
[[-265 -166  -22 -136   46  -70   14  276  121 -205 -164  172 -179 -128
  -246  215    5  200  -71]
 [  88   27 -107  232  128   55  -97   51  -80  -49   -5   84    3  -89
    90  -61  -35   19    4]
 [ 307   43 -142 -174  -43   56  245  -66   25    5 -155  -54  500  156
  -171  -80 -108 -233   33]
 [-238  137  115 -182  174   31  -53  107  170 -121  -41  -91 -406   13
   -38   79   10  262  -87]
 [  82   11  106   91 -129   31   20   18  -30  103  273   25 -125  102
   169  -39  -20   89  110]
 [  73  129   86  117   52   88  -69  -27  -23   18  159  -64 -137   78
   202  -56  -26   81  -19]
 [ 303  144  -11  -13 -112   74  178 -121  -28  218  221  -84  109  167
   111 -236  -85  -69  298]
 [ 186  -10   76   96  -88  110   11  -40  -61  -54   91    4  259  155
    95   64  -65  -68 -172]
 [ -76  -59  237 -118  -93   83    4   63   65 -200   31  -25   75  199
   -12  278  -31   85 -372]
 [ 362  -22 -190  217  -45   43   64  -34 -128   64    3   81  406   29
    71 -136  -74 -220   82]
 [  37  201  -66   33  164    3  -21   31   59  103   49  -88 -298  -24
   120 -197   -4   92  202]
 [ 134  -43  -91 -233 -105   36  267   21   49   -9  -71   52  290   77
  -261  -18 -107  -55  157]
 [ 132  198 -184  112  192   75    4  -31  -29   93   27  -12 -141 -106
    50 -275  -65   54  324]
 [ -58 -174  119  171 -126  -26  -78  168  -35  -83  147  157  -85   16
   101  188   12  117 -154]
 [ 203  218 -192  142  204   84   -4  -66  -48   98    8  -37  -46  -71
    85 -290  -66   -3  268]
 [  67  -72  -29  154   41  -20  -94  120  -16 -127  -93   54  131   23
    82  115   12  -66 -269]
 [ -14 -115 -245  455  263  -87 -294  251  -92 -178 -222  212  -63 -288
   120   43   58  -17 -189]
 [  87   85  273 -124 -180  144  102  -96   32   27  269 -120   27  303
   115   67  -67   84  -81]
 [  10  -13  -41    1   71   63    8   68    9 -121  -75   62   55  -22
   -84   53  -48   47  -60]
 [ 164  140 -210   47  184   78   48  -23  -23   10 -102    7   79  -78
   -61 -199  -81  -27  191]
 [  79   69    4   65   59   71  -23    2  -10  -29   33   -9    3   38
    64  -28  -40   33  -29]
 [ 114  -62 -126  199   55  -10  -57  100  -58  -60  -71  107  130  -59
    45   -4  -21  -59  -57]
 [  78  -55    0   73   11   82  -18   42  -40 -143  -49   71  210   42
   -21  111  -53  -22 -192]
 [ -71   87  133  186   99   45 -192   65    0  -44  145  -30 -320   22
   255   39   26  175 -144]
 [  -3 -122   61 -164 -109   87  134   61   30 -181  -54   85  260  103
  -221  200  -87   33 -154]
 [-219 -216  139  -90  -70   44  -18  195   57 -305  -77  167   35   15
  -193  372  -32  171 -341]
 [  53   78 -180  -23  169  -23   28   89   61  -31 -171    1  -14  -74
   -78  -96  -20  -14   94]
 [  26  -41   34 -304 -137  119  272   -9   67  -56   14   56  194  108
  -304   64 -127   84  124]
 [ 137  120 -257  257  230   57  -72   19  -91   41  -24   91  -82 -199
    62 -243  -48   26  269]
 [ 384   43 -224   71   38   44  112  -55  -67   15 -159  -13  505   75
   -24 -137  -83 -283   13]
 [ -20  290   14  -61  216   68  -28  -24   89   55   45 -168 -345   29
   106 -172  -21  148  133]
 [  44  325   35 -436    4   51  303  -92  199  251  162 -233 -311  161
  -101 -299  -78  160  521]
 [ 101  175  -59  208  190   61 -118   -6  -39   46   81  -43 -193  -44
   208 -176  -13   66   97]
 [ 169  224   76 -400 -120   85  332 -130  141  190  149 -214   21  277
   -93 -190 -100   17  324]
 [  66   85   61  178   66  -16 -135   62    7    5   75  -70 -136   75
   266  -14   39   15 -153]
 [ 274  -74 -136  152 -108   41  109   -4 -114   63   76  136  306   12
     2  -97  -83 -118  167]
 [  14  104   86  212  139   48 -201   40  -20  -73   64  -65 -167   50
   272   30   16   69 -229]
 [-172   40   61 -205   52   60   75   91  111  -92    5   29 -227  -10
  -172   66  -48  240   82]
 [ 144  142 -208  135  226  -19  -50   47    1   31 -133  -35  -28  -76
    83 -189  -12  -73   94]
 [  20   79 -130 -148  105   78  139   22   49  -20  -75   34   -6  -68
  -215 -104  -92   92  242]
 [ -48 -115  124  -88  -96   -7   27  128   68 -152  -42   31   92  136
   -45  237   -8   24 -283]
 [ 200   23  274 -180 -342   82  225  -97   33  119  322 -114  178  394
    97   44  -74  -20   -4]
 [ 164  272 -189 -161  179   22  159  -57   95  148  -72 -144  -72   14
   -62 -316  -64  -20  372]
 [ -28  174   -9   38  173   62  -58   23   43   11   55  -52 -291  -31
    89 -108  -23  153  104]
 [ -96   26  126  196   73   38 -186   98  -17  -74  144   24 -307  -10
   212   76   19  191 -141]
 [ 121  -69   31   69  -47   89    2   16  -53 -131  -10   57  273   95
     5  126  -61  -49 -220]
 [-403 -133  162  173  -15    6 -158  253   -5  -61  329  280 -748 -227
    44  138   22  547  192]
 [ 109  157 -224  234  242  -25 -102   72  -31   93  -27   17 -217 -163
   153 -257    5   20  243]
 [ 285   95 -193  127   41   34   75  -30  -64  132   23   16  146   -7
    67 -241  -62 -111  261]
 [ 231  -60  168  138 -203  128   10  -66 -101  -41  203   10  327  242
   175  120  -67  -87 -244]
 [  53  -91  -26  293   45  -29 -170  141  -68 -102  -18  103   34  -30
   178   98   30  -26 -236]
 [ -90   16   30   66   86  -34  -99  147   54  -64   -1   19 -238  -21
    81   54   22  121  -82]
 [-205  -32  -39  247  133  -73 -185  236   -3   -5  113  173 -562 -240
   122  -21   52  295  159]
 [ 128  -12 -244  278  126   65  -45   54 -136   -3   -5  199   38 -216
   -10 -148  -70   35  233]
 [-238  165   71   68  233   12 -182  130   86  -45   73  -36 -614 -102
   143  -28   39  320   33]
 [  37   58   72  119  108   56 -149   40    5 -138  -42  -64   12   89
   169  102    4   -5 -334]
 [ 145  -54  246   36 -233  140   36  -61  -52  -54  227  -11  239  278
   134  169  -61   -9 -259]
 [ 167 -117 -117  -58 -124   30  189   41  -30  -23  -35  140  335   23
  -190    2  -98  -78  120]
 [ 164  -44  -95  361   70   63 -151   45 -147  -75   14  129  151  -66
   159    0  -31  -52 -122]
 [ 142  195  -19   55  153   91  -49  -52    8  -16  -17 -133   22   90
   136  -92  -32  -29  -81]
 [  79 -143  -56  -48  -87    4  108  101    3 -122 -117  119  307   47
  -163  132  -60  -67 -104]
 [  68   25 -159  158  152  -27  -74  108  -18  -32  -97   66  -35 -102
    44  -76   -2  -10   35]
 [  23   92  -28  248  155  -31 -185  101  -12   11   38  -22 -245  -43
   259  -64   37   51  -61]
 [ 460  -38 -174  229  -93   68   88  -81 -166   54    3   62  592  105
    86 -120  -91 -308    8]
 [  51   48  145   76  -44    7  -58   45   20   13  144  -71 -104  149
   222   43   14   36 -137]
 [ 156  277 -217  104  226   15   23  -24    8  229   71  -65 -304 -118
   122 -412  -31   55  495]
 [ 109   12   63  195    6   -3 -113   57  -22  -31   60  -30   18  104
   243   47   19  -47 -216]
 [ -87  108   74  168  180   37 -205   85   24  -87   45  -38 -306  -17
   198   35   26  154 -166]
 [  41   14   26  -97    5   84   72   21   38  -98  -43   -3  127   85
   -92   68  -69   26  -86]
 [ 223 -139 -113  116 -157   47  130   32 -112   34   80  186  305    3
   -61  -35  -88  -76  156]
 [  59  -24 -249   41  144   55   62   77  -28  -90 -162  162  116 -182
  -218  -80  -86   23  178]
 [  94  -43  196  142  -92   94  -99    9  -50 -132  108  -14  172  199
   195  195  -22  -25 -400]]

[ -92 -168  -37  -40  -81    4  133   68  -43   48  -53   69  -51   -8
   31  -29   85   92  -22  -93   21   25 -109   22  -89]  43
[ -75 -184  -47   12   -1  -45   92   67  118   85   29  -16   42   40
  -29   76  -62  -89    6  -33   -2   79  -83   37 -122]  32
[  59    2  138   37  -78  254  -72   -7  222  102  -15 -191  220  -41
   50  102 -103   62   26 -111 -154   78   40   48 -109]  29
[ -37  -35   26    6  -41   25   -7  100   26   69 -151  -50   54   28
   67  -23 -121   53   41   -5  -72  100   44   55   -7]  61
[ -11  -76  -40  -24   31 -144   24  107  -56   44 -118    1  -63  104
  -49  -32 -135 -131   17  177   32  133   81    1   85]  53
[ 120   14  -38  280 -152   50  -67   85   12   44   41 -104   87   72
  156  -78 -139  -34 -212 -110  -52  -61 -204   38   98]  9
[ 186  -30  164 -309  -27   85   27 -192  -42  -67  -84    2 -130  -90
 -194   83  137   23  171  171   43  145  246  -48  -10]  24
[  33  -77   -6   46 -113   41   40   29  -20   21  -12   -4   -5    2
   52  -31   24   46  -65  -81   -4    1 -105   25  -15]  20
[ -43  -41  117 -243   23   52   39   52  -74   69 -246  -13  -53  -16
  -92  -10   -2   74  148  170  -24  199  278  -26    9]  70
[-123 -222  -25 -109  -24   -3  154   22   91   54  -14   59  -14  -24
  -40   84   66   40   81  -92   11   76  -76   44 -206]  10
[ -38 -130   -3  -60    8  -28   61   40   70   62  -41  -13    4   29
  -51   62  -54  -56   51   36   -2  113   21   26  -73]  67
[ 178  -65  -30  -12  -33 -121   27  -55  -83  -49   39   17 -139   63
 -108   -3  -13 -187  -58  168  103   46   -2  -38  116]  69
[ 116   37  -17  164  -53  -50  -94   77   34   18  -72  -89   56  101
   91  -37 -239  -95  -44   44  -53   57  -21   61  117]  50
[  89  -83  126 -262  -85  138   90 -124  -80  -17  -66   32 -114 -110
 -123   36  216  124   82   37   40   79  123  -46  -65]  11
[  39  -35   83   16  -57  138  -34   11  146   75  -24 -124  130   -8
   15   71  -89   11   18  -45  -90   80   32   36  -68]  55
[ -4 -80  -3 -48 -59 -25  58  42 -55  15 -99  35 -62  12  10 -31   6  41
  21   8   9  65  -5  22  -2]  51
[ 217    9  163 -405   51  -49  -16 -216  -48 -128 -191   41 -190  -57
 -243  115   33  -48  326  332   55  244  399  -18   36]  25
[ 204  -46  -84   29  -38 -231   14  -44 -138 -105    3   69 -200   99
  -65  -50  -54 -197  -47  187  125   40  -39   -7  171]  13
[ 197   30    3  284 -133   83 -124   -3  151   19  104 -164  154   64
  126   25 -189  -95 -149 -110  -84  -38 -170   64   47]  63
[ 293  -75  -45  120 -135  -36   20 -154  -15  -97  235   -4 -100   23
  -57   25   72 -175 -173  -16  112  -87 -214  -25   60]  56
[ -27  -91  -63  128  -52  -56   11   92   92   42  -36  -23   67   68
  104   10 -156  -32  -15  -83  -49   40 -134   93  -43]  62
[  69 -185 -286  -86  -18 -578  217   62 -534 -186 -113  382 -560  173
 -100 -249  119 -206  -86  327  343   13 -124  -54  297]  46
[ 107  -50  -24  160  -83   11  -33    8  110   17   67  -80   74   50
   62   37 -122  -85  -76  -70  -39    6 -136   54   -9]  66
[  42  -87 -117  139 -102 -132   56   94 -140   -6  -13   57 -100   91
   70 -120  -33  -59 -156   -6   68  -31 -181   16  107]  44
[  47 -218 -114  142 -170    7  174   -6  -52   21  239   61  -73    4
   13  -33  199  -41 -271 -196  110 -144 -380  -29  -67]  6
[ 165  -38  -60  135 -101  -86  -12  -19  -34  -50   45    2  -62   68
   42  -33  -68 -103  -98    3   44  -19 -143   30   85]  35
[-201 -243 -118   49  -83  -39  186  144   13   87   -8   98   -6   14
   95  -26   59   91  -61 -204    7  -10 -255   63 -170]  65
[ 230 -242  -55  -33 -135   -3  199 -226  -47  -78  372   78 -195  -46
 -204   79  339 -171 -217  -51  218 -120 -284 -109  -76]  41
[  33  -36  -25   77  -47  -54  -26   61   44   17  -85  -31   24   64
   69   -7 -158  -35   18    5  -41   72  -27   73   22]  1
